How the points are linked:
Bev + Kop
Bev § Zus
Mab + Ris
Mab § Zem
Zef + Zer
Zef § Poz
Zas + Mik
Zas § Sib
Bas + Zan
Bas § Zer
Gil + Guz
Gil § Saz
Gen + Vup
Gen § Sed
Zok + Gad
Zok § Dud
Bof + Kom
Bof § Vur
Vus + Gen
Vus § Kom
Bab + Bip
Bab § Ver
Rig + Bug
Rig § Nol
Mon + Rur
Mon § Mik
Diz + Vus
Diz § Rud
Pav + Zef
Pav § Feb
Dom + Gek
Dom § Daf
Zed + Nol
Zed § Bab
Kar + Zed
Kar § Daf
Tak + Kad
Tak § Bip
Gek + Nim
Gek § Vef
Nim + Veg
Nim § Kug
Sed + Diz
Sed § Zuv
Ras + Mon
Ras § Dom
Mik + Zem
Mik § Tem
Gad + Tuf
Gad § Dez
Tir + Zas
Tir § Kam
Kom + Vef
Kom § Det
Ris + Baf
Ris § Lus
Kav + Zot
Kav § Vir
Rur + Mot
Rur § Gek
Bip + Kav
Bip § Dek
Pib + Bev
Pib § Rep
Rif + Vef
Rif § Zem
Dun + Bas
Dun § Zef
Ver + Dek
Ver § Veg
Kam + Vup
Kam § Gen
Gog + Gad
Gog § Sed
Fav + Zot
Fav § Rig
Kop + Rep
Kop § Rur
Tuf + Poz
Tuf § Lom
Zan + Feb
Zan § Zem
Veg + Tem
Veg § Mon
Tud + Dun
Tud § Pav
Guz + Pav
Guz § Dak
Nol + Dez
Nol § Zed
Fip + Zef
Fip § Saz
Vuv + Kug
Vuv § Vir
Mot + Gek
Mot § Ras
Fol + Fol
Fol § Vus
Vir + Vuv
Vir § Dez
Baf + Kug
Baf § Pib
Daf + Bab
Daf § Kug
Zot + Duf
Zot § Vuv
Zuv + Zer
Zuv § Rud
Vup + Fol
Vup § Diz
Kor + Dud
Kor § Zot
Vef + Zem
Vef § Mab
Tem + Tir
Tem § Rud
Dek + Daf
Dek § Vef
Saz + Kor
Saz § Gil
Dez + Bug
Dez § Tak
Lom + Zok
Lom § Kor
Dak + Zup
Dak § Tud
Zus + Lus
Zus § Veg
Duf + Saz
Duf § Kor
Rep + Zus
Rep § Mot
Poz + Gog
Poz § Rud
Kad + Bug
Kad § Kar
Sib + Det
Sib § Det
Feb + Kam
Feb § Dak
Vur + Det
Vur § Zan
Rud + Sib
Rud § Bas
Zem + Bof
Zem § Tir
Mog + Rif
Mog § Mik
Det + Guz
Det § Feb
Kug + Ver
Kug § Bev
Dud + Fip
Dud § Duf
Zup + Gil
Zup § Guz
Zer + Tud
Zer § Bas
Bug + Zok
Bug § Kad
Lus + Pib
Lus § Zas
Bel + Tir
Bel § Mog

The rows follow the links: the fewer symbols apart two points are, the more alike their rows tend to be.

Known rows, each with its point:
-2 +12 +70 +32 +1 +82 +60 -33 -17 -6 -103 +22 -16 +45 -47 -22 +27 +28 -30 +8 +15 +9 -52 -11 +9 +60 +40 +19 -3 -26 +51 +47 -23 -29 +5 -32 -1 -2 -27 +14 +1 +8 +5 -40 -14 +25 +5 -37 -1 -30 +17 +32
point: Kad
-2 -7 +99 +67 +10 +28 +34 -62 +8 +14 -90 +11 +12 +50 -69 -9 +21 -28 -20 -10 -11 -3 -25 -3 +2 -34 +27 +6 -41 +10 +34 +50 +1 -3 +5 -18 -28 -1 -1 +5 +0 +74 -31 -55 +23 -9 -4 -23 -17 -21 +55 +18
point: Dek
+15 +20 -20 -43 -28 +40 +36 +11 -15 -45 -18 +21 -42 -17 +69 -3 +26 +73 -18 +64 +24 +24 -21 +10 -52 +87 +11 -4 +51 -37 +36 -12 -45 -62 -4 +21 +20 +4 -38 +3 -23 -21 +37 -3 -63 +40 +4 -28 +17 0 -6 -25
point: Zok
-11 -21 -77 -39 -15 -49 -17 +60 -6 +17 +67 -12 -29 -39 -10 -14 -39 +37 +8 -65 -28 +40 +26 +39 +3 -13 +10 -22 +53 -5 -3 -47 -28 +15 +27 -17 -3 -74 -8 +43 +39 -35 +11 +12 -8 +42 +44 -16 +3 +18 -65 -23
point: Vup
+20 +2 +52 +15 +44 -53 +3 -42 +7 +29 +5 -41 +16 -8 -48 -1 -20 -48 +6 -17 -36 -37 +4 +24 -48 -112 +16 +21 -31 +30 -16 -13 +22 +15 -11 0 -39 -14 +62 +15 -17 +63 -29 -4 +46 -37 -50 +6 -25 +28 +49 -21
point: Mab
-11 -13 -63 -20 +11 -2 -23 +71 -14 +16 +55 -25 +0 -17 -35 -16 -46 -8 +20 -60 +3 +11 +11 -16 +94 +31 -16 +2 +4 -14 -29 -19 +14 +55 +11 -48 +13 -16 +7 +8 +40 -96 +0 +53 +20 +4 +34 +14 +7 +5 -74 +40
point: Rud
-13 -46 -33 +24 -44 -57 -66 -12 +61 +15 +27 +57 +29 +4 +58 +51 +25 -38 +16 -3 -3 +42 +36 -15 +0 -38 -46 -65 -7 +40 -3 +18 +35 +13 +19 +44 +1 +12 -24 -33 +3 +68 -11 -27 +2 -3 +51 +27 -5 -22 +2 -30
point: Rep
-10 -18 +76 +71 -6 +38 +9 -59 +29 +19 -93 +34 +13 +61 -52 +1 +35 -21 -22 -17 -5 +14 -23 -21 +14 0 +9 -14 -30 +6 +42 +65 +13 -6 +11 -13 -6 +2 -22 -7 +10 +67 -16 -55 +14 +2 +23 -15 -10 -44 +39 +24
point: Daf
-6 -43 -28 +27 -40 -62 -67 -14 +61 +13 +25 +53 +28 +8 +48 +51 +24 -42 +17 -11 -3 +35 +42 -6 -3 -53 -46 -63 -8 +42 -6 +18 +35 +12 +19 +46 -7 +3 -18 -32 +7 +79 -15 -28 +5 -2 +46 +32 -13 -20 +9 -34
point: Zus
-14 -45 -9 +44 -36 -50 -64 -26 +60 +24 +10 +53 +34 +25 +31 +42 +28 -49 +13 -16 -7 +36 +30 -15 +12 -54 -41 -54 -20 +47 0 +31 +43 +16 +24 +36 -11 +6 -18 -31 +6 +81 -20 -36 +12 -11 +45 +28 -11 -28 +18 -21
point: Ras
+18 +26 +38 -1 +57 -3 +21 -4 -28 +13 +10 -76 +9 -4 -84 -30 -34 -37 +1 -28 -19 -64 -13 +2 +10 -49 +7 +58 -44 -7 -38 -23 +19 +38 -28 -36 -18 +4 +67 +12 -7 -25 -15 +43 +52 -40 -58 +3 -5 +30 +14 +21
point: Vur
+15 +32 -32 -58 -19 +5 +18 +8 -15 -54 +17 +11 -30 -34 +96 +3 +17 +57 -9 +79 +22 -5 +0 +14 -73 +44 +2 0 +46 -18 +6 -31 -37 -57 -18 +48 +14 +16 -15 -9 -37 -17 +33 +11 -53 +21 -24 -4 +14 +17 +10 -41
point: Kor
+5 -21 +17 0 +43 -67 -19 -15 +15 +53 +41 -43 +19 -12 -57 +5 -42 -49 +25 -55 -40 -19 +5 +34 -29 -105 +11 +7 -36 +36 -27 -25 +25 +39 +4 -13 -37 -30 +59 +11 +5 +30 -24 +13 +55 -36 -24 +10 -18 +28 +12 -15
point: Tem
+15 +16 +49 +2 +62 -31 +18 -28 -14 +35 +8 -57 +12 -10 -72 -16 -37 -40 +5 -20 -36 -49 -6 +34 -37 -94 +26 +38 -37 +22 -23 -25 +9 +17 -18 -14 -40 -13 +66 +21 -12 +20 -24 +13 +49 -40 -63 +1 -17 +33 +36 +1
point: Zem
-4 +12 +84 +50 +9 +67 +58 -48 -3 +9 -109 +21 -4 +55 -41 -18 +31 +21 -31 +9 -2 +6 -43 -5 -10 +33 +36 +12 -14 -6 +49 +53 -17 -34 +2 -18 -6 -1 -29 +10 -4 +40 -3 -55 -1 +11 -9 -36 -3 -28 +38 +23
point: Bip
+14 +27 +42 -10 -12 +54 +65 -32 -18 -37 -70 +24 -34 +8 +25 -13 +31 +60 -29 +56 +23 +9 -42 +12 -68 +62 +42 +11 +33 -32 +50 +13 -46 -62 -6 +7 +6 -3 -28 +11 -31 +7 +23 -29 -46 +28 -19 -39 +9 -1 +30 -23
point: Fav
+12 +36 -45 -59 -18 +14 +6 +28 -19 -57 +37 +4 -14 -38 +94 +5 +12 +40 0 +77 +35 -13 -1 -10 -29 +66 -19 +9 +38 -27 -10 -27 -15 -33 -23 +36 +27 +44 -8 -21 -34 -59 +36 +36 -49 +8 -22 +10 +23 +24 -9 -15
point: Fip
-9 -2 +83 +69 +6 +58 +40 -50 +8 +11 -106 +28 +5 +62 -61 -13 +33 -2 -27 -6 +0 +16 -29 -17 +22 +16 +27 +3 -29 -4 +41 +59 -2 -9 +11 -25 -6 +3 -22 +3 +5 +42 -16 -53 +5 +4 +8 -28 -1 -33 +37 +29
point: Bab
-9 +5 +77 +51 +7 +81 +50 -36 -2 +8 -106 +20 -8 +54 -64 -21 +26 +14 -25 -8 +3 +7 -46 -16 +19 +52 +33 +17 -25 -20 +47 +58 -11 -11 +7 -36 +0 +1 -26 +11 +9 +14 -6 -42 0 +12 +10 -33 0 -31 +22 +39
point: Zed

Each walk starts at a row. The symbols on each line, taken left to right, move it on to the next point.
Each answer is a row, close to the row of the point it stands for.
+15 +31 +1 -41 -18 +21 +36 -16 -18 -46 -21 +22 -35 -21 +75 +4 +30 +62 -18 +78 +18 +6 -20 +22 -93 +44 +24 +7 +43 -15 +28 -12 -44 -68 -15 +38 +11 +7 -19 0 -41 +10 +28 -13 -56 +20 -24 -19 +9 +11 +28 -44
+ § +: +15 +31 -31 -59 -25 +8 +15 +8 -15 -51 +18 +12 -27 -36 +95 +7 +21 +55 -10 +77 +22 -3 -4 +10 -72 +54 +2 +4 +51 -24 +11 -27 -35 -54 -16 +46 +19 +16 -14 -12 -38 -22 +37 +18 -52 +19 -19 -2 +18 +13 +2 -42
§ § § § + §: -15 -40 -31 +32 -48 -54 -64 -16 +56 +11 +21 +56 +27 +14 +58 +51 +29 -37 +15 +1 -4 +35 +42 -13 +4 -42 -41 -64 +2 +42 -1 +18 +35 +4 +23 +43 -3 +7 -27 -36 +6 +76 -16 -34 -3 +2 +52 +26 -8 -28 +6 -28
-9 -18 -76 -36 -14 -55 -18 +56 -7 +19 +59 -8 -34 -40 0 -15 -38 +36 +3 -56 -31 +42 +35 +47 -5 -18 +10 -24 +52 -1 -4 -49 -37 +0 +27 -11 0 -80 -14 +48 +44 -24 +11 +6 -10 +44 +37 -14 -8 +16 -62 -22
+ + § + §: -19 -24 -86 -34 -18 -19 -24 +71 -9 +15 +58 +5 -20 -29 -1 -11 -34 +36 +12 -59 -10 +41 +26 +18 +42 +30 -3 -21 +42 -13 -7 -37 -23 +17 +28 -25 +16 -52 -29 +28 +47 -64 +19 +19 -16 +39 +55 -10 +8 -3 -80 +4
+ + + + § +: -10 -20 -68 -41 -8 -57 -12 +56 -8 +21 +59 -18 -28 -44 -17 -12 -48 +36 +11 -66 -25 +37 +25 +54 +1 -24 +18 -16 +48 -4 -11 -53 -33 +10 +24 -19 -7 -74 -2 +48 +44 -31 +5 +9 -7 +33 +33 -12 -6 +17 -62 -18
-17 +3 -77 -25 -26 +28 -17 +69 -20 -23 +36 +7 -12 -15 +32 -9 -9 +35 +4 -5 +23 +21 +15 -24 +69 +92 -26 -9 +31 -38 -15 -11 -12 +5 +3 -17 +43 +2 -40 -1 +35 -86 +28 +37 -25 +29 +38 +9 +14 -10 -70 +25
§ + § § § + +: +15 +45 -22 -57 +12 +26 +9 +18 -31 -52 +39 -23 -4 -29 +70 +1 +5 +10 +6 +80 +36 -52 -7 -20 -21 +44 -20 +33 +6 -22 -28 -34 -3 -17 -41 +29 +21 +60 +22 -31 -45 -66 +25 +60 -19 -22 -54 +17 +24 +27 +7 -2
+ + + +: -15 +5 -27 +4 +13 +43 -18 +48 -21 -2 +22 -14 +26 +7 -17 -10 -21 -16 +18 -17 +25 -13 +4 -55 +121 +65 -37 +17 -25 -23 -37 +8 +27 +45 -4 -38 +27 +40 -2 -24 +23 -91 -1 +45 +11 -14 +16 +23 +9 -5 -41 +67
+1 +10 -54 -42 -39 +26 +10 +40 -18 -45 +13 +28 -36 -22 +71 -3 +18 +66 -10 +37 +27 +28 -4 -1 -12 +90 -3 -15 +59 -39 +15 -15 -37 -39 +4 +14 +29 -1 -44 +3 +2 -51 +37 +14 -60 +47 +31 -14 +21 -3 -39 -12
§ + § § +: +17 +40 -39 -65 -5 +10 +10 +10 -26 -56 +37 -1 -23 -40 +95 +10 +16 +41 -1 +85 +30 -26 -7 +7 -63 +44 -13 +13 +31 -19 -9 -33 -21 -46 -29 +44 +21 +38 +1 -20 -41 -34 +32 +37 -42 +1 -41 +6 +18 +22 +6 -31
§ + § §: -10 +17 -13 +4 +24 +53 -12 +34 -18 -11 +13 -26 +25 +11 -21 -16 -18 -26 +11 -2 +26 -32 -5 -59 +105 +54 -35 +29 -34 -24 -35 +11 +37 +44 -17 -30 +30 +55 +9 -26 +5 -88 0 +51 +15 -30 -5 +26 +12 -8 -30 +63
+3 -39 -10 +18 -23 -80 -67 -25 +57 +19 +42 +30 +28 -2 +39 +47 +14 -52 +19 -13 -20 +21 +37 +6 -20 -86 -35 -51 -17 +47 -8 +3 +44 +22 +17 +43 -21 -2 +3 -23 -9 +86 -24 -24 +21 -15 +22 +31 -16 -12 +22 -43
+ § + § § §: +8 +6 +42 +6 +48 -56 0 -35 +4 +37 +16 -47 +11 -8 -52 +1 -27 -42 +9 -21 -36 -38 +14 +34 -46 -109 +11 +19 -31 +35 -22 -25 +19 +18 -11 +2 -37 -16 +61 +18 -13 +51 -27 +3 +51 -44 -46 +9 -22 +32 +43 -17
+ § + § + + +: +0 +22 -4 -9 +25 +44 -7 +36 -26 -16 +19 -30 +23 -3 -22 -11 -15 -25 +13 +8 +23 -44 -6 -54 +88 +51 -33 +38 -37 -28 -41 -1 +32 +44 -26 -29 +25 +57 +19 -30 -5 -90 +0 +64 +16 -29 -17 +24 +15 +2 -25 +54
-13 -46 +25 +61 -29 -30 -41 -41 +56 +30 -25 +52 +34 +40 +12 +38 +30 -47 +11 -13 -5 +36 +22 -23 +19 -50 -22 -52 -31 +41 +13 +50 +34 +19 +26 +22 -9 +7 -24 -25 +4 +85 -26 -54 +12 -9 +46 +20 -15 -37 +26 -7
§ + § § § + +: -13 -47 -22 +35 -40 -57 -69 -15 +59 +18 +20 +54 +34 +13 +47 +51 +26 -48 +21 -10 -7 +33 +36 -17 +6 -46 -47 -66 -12 +43 -3 +26 +37 +11 +22 +42 -2 +7 -23 -31 +3 +79 -20 -30 +5 -4 +47 +28 -8 -26 +10 -26
§ + + § + + §: -7 -37 +1 +39 -19 -71 -59 -31 +55 +23 +21 +31 +34 +7 +17 +37 +11 -60 +14 -15 -21 +17 +37 -7 -7 -86 -36 -46 -26 +48 -8 +17 +44 +21 +11 +37 -17 +4 0 -22 +6 +96 -25 -31 +23 -14 +22 +27 -17 -15 +26 -27
-20 -16 -63 -11 -5 +13 -23 +68 -9 +7 +47 +0 +1 -9 -19 -13 -27 +3 +15 -48 +12 +22 +12 -24 +98 +56 -22 0 +7 -21 -26 -11 +9 +47 +16 -36 +20 -5 -11 +5 +41 -87 +4 +35 +0 +13 +50 +11 +10 -6 -78 +41
+ + + + + § §: +11 +9 +28 -10 +47 -53 +9 -12 -16 +26 +26 -59 -1 -28 -65 -19 -41 -27 +3 -35 -41 -43 +12 +43 -34 -103 +23 +26 -16 +20 -22 -36 +0 +19 -17 -13 -35 -38 +59 +27 -2 +19 -22 +11 +43 -27 -56 -5 -18 +39 +21 -9
+ § § § + §: -10 -22 -76 -36 -12 -46 -20 +60 -6 +17 +65 -14 -30 -36 -15 -15 -39 +33 +7 -67 -26 +39 +23 +38 +8 -11 +3 -22 +48 -7 -9 -50 -30 +12 +26 -21 +1 -73 -10 +42 +50 -43 +14 +18 -5 +37 +45 -10 -6 +11 -74 -10
